Below is a small trained network, with its code and all its weights. Each question gives an input and a class and asks what happens when units are switched off, that is, made to give their printed mean instead of their output.

import numpy as np


def w(rows, s, z=0):
    codes = np.array(rows[::2]) - 128.0
    scale = np.full(codes.shape[1], s)
    scale[-1] = z or s
    return codes * scale


def f(y):
    return y / 2 * (1 + np.tanh(0.7978845608 * (y + 0.044715 * y**3)))


def log_softmax(a):
    a = a - a.max(-1, keepdims=True)
    return a - np.log(np.exp(a).sum(-1, keepdims=True))


def net(x, mask):
    res = np.array(x, float).reshape(1, 7) / 4 @ E
    y = f(res @ A[0][:, :-1].T + A[0][:, -1])
    res = res + np.where(mask, y, B[0][:, -1]) @ B[0][:, :-1]
    return log_softmax(res[-1] @ U[:, :-1].T + U[:, -1])


A, B = {}, {}
E = w([
[73,42,17,116],'x0',
[188,217,35,208],'x1',
[254,86,75,67],'x2',
[143,62,121,58],'x3',
[220,130,66,193],'x4',
[122,191,32,91],'x5',
[122,113,47,139],'x6',
],0.0078)
A[0] = w([
[231,219,8,216,226],'N1',
[1,77,127,108,81],'N2',
[222,182,77,118,101],'N3',
[172,179,215,138,222],'N4',
[161,191,130,82,132],'N5',
[141,29,162,97,225],'N6',
[28,163,160,161,253],'N7',
],0.0099,0.0051)
B[0] = w([
[210,139,66,135,249],'N1',
[77,152,11,113,186],'N2',
[166,52,81,136,174],'N3',
[160,109,217,134,186],'N4',
[195,93,145,213,144],'N5',
[59,159,151,57,197],'N6',
[94,195,154,183,202],'N7',
],0.011,0.015)
U = w([
[95,135,108,132,25],'0',
[2,134,71,216,13],'1',
[82,140,44,95,151],'2',
[99,75,230,122,199],'3',
[159,67,71,211,115],'4',
[99,248,171,212,253],'5',
],0.0085,0.0063)

Each question gives the input, the list of numbers given to net, and the class t.
The units are the neurons (one row each of A and B). Each row of codes is followed by its name. A weight is (code - 128) times the scale printed after its matrix; where a second scale follows, it is the last column's (A, B and U).
mask holds one flag per neuron, in row order. A switched-off neuron (its flag False) gives its mean, the last column of its row in B, instead of its output. The means were averaged over made-up inputs and are rounded, as every weight is.
A unit's drop is (log p(t) with every unit on - log p(t) with that unit switched off) / (log p(t) with every unit on - log p(t) with every unit switched off).
The circuit of an input: a set's keep is (log p(t) with only the set's units on - log p(t) with every unit switched off) / (log p(t) with every unit on - log p(t) with every unit switched off). Starting from all 7 units, units are removed one at a time, each time the one whose removal leaves the highest keep (on an exact tie, the one counted first), for as long as the keep stays at least 0.8.
circuit, biggest first: the units of the circuit, biggest drop first
top k neurons: the k neurons with the biggest drops, biggest first
drop of u: that unit's drop, to one decimal
input [3,8,-8,5,5,1,6], class 4: circuit, biggest first	(N1)
input [-3,-3,-4,2,5,-4,2], class 3: circuit, biggest first	(N1, N2)
input [8,-5,-5,-1,3,1,-7], class 1: circuit, biggest first	(N1, N2)
input [7,-3,-2,-1,-2,2,-4], class 1: top 2 neurons	(N1, N7)
input [2,-5,-6,6,1,-6,-3], class 1: circuit, biggest first	(N2, N1)
input [3,-1,0,-1,-6,-5,-2], class 1: top 2 neurons	(N2, N1)
input [4,-5,-3,2,-5,-8,-2], class 1: top 3 neurons	(N2, N7, N1)
input [2,-4,0,2,4,0,-2], class 3: top 3 neurons	(N1, N2, N7)
input [-5,-7,-7,2,-1,-6,-7], class 5: top 2 neurons	(N7, N2)
input [2,8,-2,-6,3,-4,-5], class 4: drop of N1	0.5
input [4,4,4,0,-4,5,0], class 4: drop of N2	0.1
input [7,-5,0,-4,5,-5,5], class 1: drop of N7	-0.3
